Below is a small trained network, with its code and all its weights. Each question gives an input and a class and asks what happens when units are switched off, that is, made to give their printed mean instead of their output.

import numpy as np


def w(rows, s, z=0):
    codes = np.array(rows[::2]) - 128.0
    scale = np.full(codes.shape[1], s)
    scale[-1] = z or s
    return codes * scale


def f(y):
    return y / 2 * (1 + np.tanh(0.7978845608 * (y + 0.044715 * y**3)))


def log_softmax(a):
    a = a - a.max(-1, keepdims=True)
    return a - np.log(np.exp(a).sum(-1, keepdims=True))


def net(x, mask):
    res = np.array(x, float).reshape(1, 7) / 4 @ E
    y = f(res @ A[0][:, :-1].T + A[0][:, -1])
    res = res + np.where(mask, y, B[0][:, -1]) @ B[0][:, :-1]
    return log_softmax(res[-1] @ U[:, :-1].T + U[:, -1])


A, B = {}, {}
E = w([
[157,227,132,212],'x0',
[192,206,67,20],'x1',
[251,83,201,129],'x2',
[128,129,128,130],'x3',
[128,128,128,128],'x4',
[214,89,2,187],'x5',
[128,128,129,128],'x6',
],0.0083)
A[0] = w([
[95,162,172,99,116],'neuron 1',
[82,49,143,212,1],'neuron 2',
[30,182,44,141,77],'neuron 3',
[99,168,175,99,113],'neuron 4',
[226,105,222,116,64],'neuron 5',
[166,113,52,169,64],'neuron 6',
[55,141,87,115,57],'neuron 7',
[87,62,160,196,67],'neuron 8',
[138,115,87,157,51],'neuron 9',
[195,95,158,124,83],'neuron 10',
[96,188,204,103,115],'neuron 11',
[130,185,142,191,50],'neuron 12',
[149,150,103,55,54],'neuron 13',
[158,208,152,180,58],'neuron 14',
[84,138,215,72,71],'neuron 15',
[151,171,95,55,67],'neuron 16',
[158,201,97,77,74],'neuron 17',
[148,156,114,89,97],'neuron 18',
[90,4,107,30,13],'neuron 19',
[144,238,141,201,83],'neuron 20',
[65,139,100,152,75],'neuron 21',
[92,108,147,209,90],'neuron 22',
[146,191,151,167,44],'neuron 23',
[159,135,148,129,68],'neuron 24',
[51,137,69,109,96],'neuron 25',
[159,62,6,166,97],'neuron 26',
[97,158,189,89,119],'neuron 27',
[129,114,102,127,83],'neuron 28',
],0.014,0.0039)
B[0] = w([
[117,135,95,154,185],'neuron 1',
[111,191,135,80,202],'neuron 2',
[189,127,182,155,237],'neuron 3',
[114,136,96,155,186],'neuron 4',
[204,150,180,178,214],'neuron 5',
[94,150,92,165,201],'neuron 6',
[160,136,162,161,188],'neuron 7',
[135,178,125,69,199],'neuron 8',
[132,119,97,142,152],'neuron 9',
[160,137,167,163,176],'neuron 10',
[106,131,81,162,212],'neuron 11',
[116,83,138,104,158],'neuron 12',
[115,166,140,84,185],'neuron 13',
[120,68,142,110,175],'neuron 14',
[104,133,78,158,218],'neuron 15',
[121,181,136,77,201],'neuron 16',
[130,177,128,66,205],'neuron 17',
[140,150,119,96,164],'neuron 18',
[91,1,158,89,227],'neuron 19',
[88,48,141,104,201],'neuron 20',
[164,139,145,142,172],'neuron 21',
[144,166,112,74,185],'neuron 22',
[118,89,137,120,157],'neuron 23',
[131,133,146,137,135],'neuron 24',
[175,131,166,158,208],'neuron 25',
[94,125,59,186,253],'neuron 26',
[118,134,87,155,199],'neuron 27',
[120,124,130,138,135],'neuron 28',
],0.038,0.011)
U = w([
[63,188,30,240,255],'0',
[204,188,207,228,10],'1',
[82,253,128,53,206],'2',
[53,51,159,116,176],'3',
],0.007,0.0005)

Each question gives the input, the list of numbers given to net, and the class t.
The units are the neurons (one row each of A and B). Each row of codes is followed by its name. A weight is (code - 128) times the scale printed after its matrix; where a second scale follows, it is the last column's (A, B and U).
mask holds one flag per neuron, in row order. A switched-off neuron (its flag False) gives its mean, the last column of its row in B, instead of its output. The means were averaged over made-up inputs and are rounded, as every weight is.
A unit's drop is (log p(t) with every unit on - log p(t) with that unit switched off) / (log p(t) with every unit on - log p(t) with every unit switched off).
The circuit of an input: a set's keep is (log p(t) with only the set's units on - log p(t) with every unit switched off) / (log p(t) with every unit on - log p(t) with every unit switched off). Starting from the 12 units with the biggest drops (on a tie, the unit counted first), units are removed one at a time, each time the one whose removal leaves the highest keep (on an exact tie, the one counted first), for as long as the keep stays at least 0.8.
units of the circuit, in order: the units of the circuit, biggest drop first
most important unit: the unit with the biggest drop
top k neurons: the k neurons with the biggest drops, biggest first
drop of u: that unit's drop, to one decimal
input [-1,-8,-8,1,-3,6,-1], class 1: most important unit	neuron 3
input [2,7,-3,5,-3,-7,-5], class 0: top 4 neurons	[neuron 11; neuron 15; neuron 27; neuron 4]
input [-7,7,-3,-3,-5,4,0], class 2: top 4 neurons	[neuron 16; neuron 13; neuron 17; neuron 20]
input [1,6,-6,-5,2,1,8], class 1: top 3 neurons	[neuron 3; neuron 25; neuron 7]
input [1,-3,0,3,1,-2,-2], class 2: top 3 neurons	[neuron 26; neuron 19; neuron 6]
input [6,1,-5,-1,-7,-3,2], class 3: top 2 neurons	[neuron 20; neuron 5]
input [1,7,7,3,4,-8,0], class 0: top 2 neurons	[neuron 15; neuron 11]
input [-7,1,-3,0,-2,-7,-2], class 0: top 2 neurons	[neuron 15; neuron 27]
input [-7,2,5,2,-8,-6,3], class 3: top 2 neurons	[neuron 19; neuron 26]
input [-7,-7,3,3,6,-4,1], class 2: top 2 neurons	[neuron 8; neuron 2]
input [7,0,-7,-1,6,0,-2], class 1: top 2 neurons	[neuron 3; neuron 19]
input [8,0,4,-1,-3,-8,0], class 0: top 2 neurons	[neuron 11; neuron 19]
input [2,1,0,-4,-8,1,-2], class 3: top 2 neurons	[neuron 26; neuron 5]
input [3,5,-7,7,2,-5,8], class 1: units of the circuit, in order	[neuron 3]
input [-1,-7,6,-6,-4,1,1], class 2: top 2 neurons	[neuron 2; neuron 8]
input [-7,5,-5,1,1,-8,2], class 0: drop of neuron 27	0.1
input [6,6,-8,-8,7,-6,2], class 1: drop of neuron 3	2.3
input [-6,-8,-5,5,3,0,1], class 2: drop of neuron 2	0.3
